Below is a small trained network, with its code and all its weights. Each question gives an input and a class and asks what happens when units are switched off, that is, made to give their printed mean instead of their output.

import numpy as np


def w(rows, s, z=0):
    codes = np.array(rows[::2]) - 128.0
    scale = np.full(codes.shape[1], s)
    scale[-1] = z or s
    return codes * scale


def norm(h):
    return h / np.sqrt((h * h).mean(-1, keepdims=True) + 1e-5)


def f(y):
    return np.maximum(y, 0)


def log_softmax(a):
    a = a - a.max(-1, keepdims=True)
    return a - np.log(np.exp(a).sum(-1, keepdims=True))


def net(x, mask):
    res = np.array(x, float).reshape(1, 8) / 4 @ E
    u = 0
    for l in range(3):
        y = f(norm(res) @ A[l][:, :-1].T + A[l][:, -1])
        res = res + np.where(mask[u : u + 10], y, B[l][:, -1]) @ B[l][:, :-1]
        u += 10
    return log_softmax(norm(res)[-1] @ U[:, :-1].T + U[:, -1])


A, B = {}, {}
E = w([
[129,131,132,126,121,126,130,125,126,129],'x0',
[123,130,137,138,116,102,135,141,132,136],'x1',
[85,213,57,177,86,150,54,113,189,193],'x2',
[132,131,125,118,123,133,130,129,134,128],'x3',
[128,129,125,124,124,122,130,132,133,134],'x4',
[212,112,144,205,169,179,239,97,118,197],'x5',
[96,73,42,116,169,20,160,6,166,97],'x6',
[128,136,138,129,123,125,124,120,123,130],'x7',
],0.013)
A[0] = w([
[128,192,178,87,85,171,58,255,47,115,120],'0.n1',
[126,136,157,118,94,82,125,163,55,127,39],'0.n2',
[150,33,215,144,156,130,181,193,100,136,182],'0.n3',
[171,166,193,173,115,240,183,175,107,105,19],'0.n4',
[208,141,124,186,142,138,217,71,141,181,80],'0.n5',
[155,136,79,82,184,133,108,188,58,65,2],'0.n6',
[130,134,163,132,135,138,99,205,67,103,18],'0.n7',
[152,207,168,191,118,230,145,168,141,182,37],'0.n8',
[111,158,106,200,70,160,60,83,214,179,195],'0.n9',
[167,165,135,157,91,60,97,175,130,158,84],'0.n10',
],0.0078,0.0041)
B[0] = w([
[89,119,191,138,66,230,131,69,245,98,254],'0.n1',
[128,100,157,91,105,148,174,168,113,106,148],'0.n2',
[155,188,152,79,138,173,150,84,87,70,228],'0.n3',
[191,175,131,104,140,98,183,179,114,137,209],'0.n4',
[137,120,132,152,147,202,162,78,177,123,211],'0.n5',
[88,110,182,87,27,142,164,133,105,98,149],'0.n6',
[76,110,171,73,91,142,157,98,158,164,169],'0.n7',
[126,104,136,159,139,116,93,190,76,213,214],'0.n8',
[122,255,45,104,160,62,62,151,143,117,230],'0.n9',
[141,76,175,116,128,157,132,136,83,80,151],'0.n10',
],0.0086,0.01)
A[1] = w([
[167,74,89,104,153,131,138,75,87,98,123],'1.n1',
[219,175,164,178,102,185,144,201,80,193,121],'1.n2',
[98,192,79,187,133,153,78,112,171,215,149],'1.n3',
[157,140,71,251,137,105,143,172,117,164,50],'1.n4',
[134,119,108,200,123,115,82,227,94,208,2],'1.n5',
[185,113,91,178,173,93,138,95,119,155,58],'1.n6',
[83,173,97,146,138,148,106,80,200,186,97],'1.n7',
[66,81,97,67,91,50,97,101,129,72,130],'1.n8',
[118,116,172,134,73,142,138,147,165,177,107],'1.n9',
[163,163,187,95,79,182,52,201,132,103,88],'1.n10',
],0.011,0.0077)
B[1] = w([
[121,81,112,116,122,94,57,136,117,171,172],'1.n1',
[180,254,91,48,246,47,97,147,57,109,234],'1.n2',
[132,128,77,233,85,98,135,162,150,157,246],'1.n3',
[158,46,100,134,157,129,89,201,66,227,158],'1.n4',
[104,114,94,121,240,128,77,232,22,246,146],'1.n5',
[137,122,155,189,72,147,172,140,184,194,157],'1.n6',
[177,157,68,187,120,121,117,113,148,93,209],'1.n7',
[157,139,118,76,206,66,26,166,44,98,206],'1.n8',
[85,55,95,99,166,102,122,94,129,109,170],'1.n9',
[68,31,128,223,66,155,176,94,107,165,226],'1.n10',
],0.0096,0.012)
A[2] = w([
[121,167,74,88,172,99,163,73,205,127,169],'2.n1',
[175,70,125,111,172,108,103,85,179,119,13],'2.n2',
[140,145,151,230,51,144,114,127,200,169,2],'2.n3',
[254,95,92,175,186,77,232,43,158,195,66],'2.n4',
[154,26,88,207,134,131,194,60,151,142,212],'2.n5',
[61,238,90,235,140,130,59,147,197,170,203],'2.n6',
[183,73,116,193,131,94,182,20,190,135,38],'2.n7',
[174,242,93,88,207,170,104,115,87,117,118],'2.n8',
[101,88,240,76,41,120,180,79,147,89,25],'2.n9',
[62,122,166,227,6,192,85,160,136,101,141],'2.n10',
],0.0098,0.0051)
B[2] = w([
[148,169,116,146,108,100,111,90,167,24,162],'2.n1',
[121,61,221,38,189,197,174,163,117,175,139],'2.n2',
[60,40,126,167,123,177,225,146,149,241,170],'2.n3',
[14,68,202,148,17,249,108,111,175,181,198],'2.n4',
[2,96,243,112,74,223,115,103,127,128,173],'2.n5',
[224,102,66,197,46,109,182,105,175,164,253],'2.n6',
[34,87,154,95,138,182,153,233,125,116,158],'2.n7',
[169,137,118,93,153,44,140,147,104,67,198],'2.n8',
[28,103,162,97,170,155,53,115,165,107,172],'2.n9',
[83,20,175,171,107,204,202,71,212,188,200],'2.n10',
],0.0095,0.015)
U = w([
[40,48,233,42,100,217,149,53,161,45,255],'0',
[111,67,73,245,22,184,166,81,232,198,136],'1',
[131,29,140,31,213,28,26,96,55,47,45],'2',
[180,195,7,143,113,19,23,56,197,23,106],'3',
[230,209,225,44,202,171,231,141,47,71,77],'4',
[216,190,60,190,179,107,118,232,48,231,23],'5',
],0.014,0.0053)

Each question gives the input, the list of numbers given to net, and the class t.
The units are the neurons (one row each of A and B). Each row of codes is followed by its name. A weight is (code - 128) times the scale printed after its matrix; where a second scale follows, it is the last column's (A, B and U).
mask holds one flag per neuron, layer by layer. A switched-off neuron (its flag False) gives its mean, the last column of its row in B, instead of its output. The means were averaged over made-up inputs and are rounded, as every weight is.
A unit's drop is (log p(t) with every unit on - log p(t) with that unit switched off) / (log p(t) with every unit on - log p(t) with every unit switched off).
The circuit of an input: a set's keep is (log p(t) with only the set's units on - log p(t) with every unit switched off) / (log p(t) with every unit on - log p(t) with every unit switched off). Starting from the 12 units with the biggest drops (on a tie, the unit counted first), units are removed one at a time, each time the one whose removal leaves the highest keep (on an exact tie, the one counted first), for as long as the keep stays at least 0.8.
circuit, biggest first: the units of the circuit, biggest drop first
top k neurons: the k neurons with the biggest drops, biggest first
top k neurons in layer l: the k neurons of layer l with the biggest drops, biggest first
drop when u is switched off: that unit's drop, to one decimal
input [1,6,7,-3,6,1,-7,-4], class 5: circuit, biggest first	1.n2
input [2,-1,6,5,5,1,-2,5], class 5: circuit, biggest first	0.n8, 1.n2
input [-3,-1,0,-3,-2,0,7,5], class 2: top 2 neurons in layer 1	1.n8, 1.n10
input [-8,-7,-5,-2,-6,2,0,3], class 4: top 2 neurons	0.n1, 1.n10
input [-5,-1,1,-2,0,0,6,2], class 3: top 2 neurons	1.n8, 1.n10
input [-5,-3,8,-4,-4,1,-4,-2], class 5: top 2 neurons	0.n8, 1.n5
input [4,1,7,0,6,-1,2,-2], class 3: top 3 neurons	0.n9, 1.n10, 0.n1
input [-7,-6,6,-3,6,-1,2,-4], class 3: top 3 neurons	0.n9, 1.n10, 0.n1
input [6,8,1,1,1,0,3,-4], class 3: top 3 neurons	1.n8, 1.n10, 0.n8
input [0,-3,-1,-2,1,1,-3,8], class 4: top 2 neurons	1.n2, 0.n4
input [-1,3,-7,1,4,3,1,6], class 0: top 4 neurons	1.n8, 1.n2, 0.n8, 0.n9
input [6,4,2,5,-3,8,0,0], class 5: top 3 neurons in layer 0	0.n1, 0.n8, 0.n4
input [2,-6,-5,2,7,1,8,-4], class 0: top 2 neurons	1.n2, 0.n9
input [-5,6,3,-7,-5,-6,1,-2], class 3: top neuron in layer 1	1.n8
input [-4,-8,0,-7,-8,-6,0,-2], class 0: top 2 neurons in layer 1	1.n2, 1.n3
input [-7,5,5,2,6,3,0,6], class 5: top 3 neurons	0.n1, 0.n8, 1.n5
input [-8,-2,-2,6,-3,-2,-6,3], class 0: drop when 0.n1 is switched off	1.3
input [5,-1,0,-6,-7,3,-1,5], class 4: drop when 0.n3 is switched off	0.1
input [4,5,-2,8,-6,4,-5,6], class 4: drop when 1.n2 is switched off	0.2
input [-3,-7,0,6,-5,-7,3,5], class 2: circuit, biggest first	1.n8
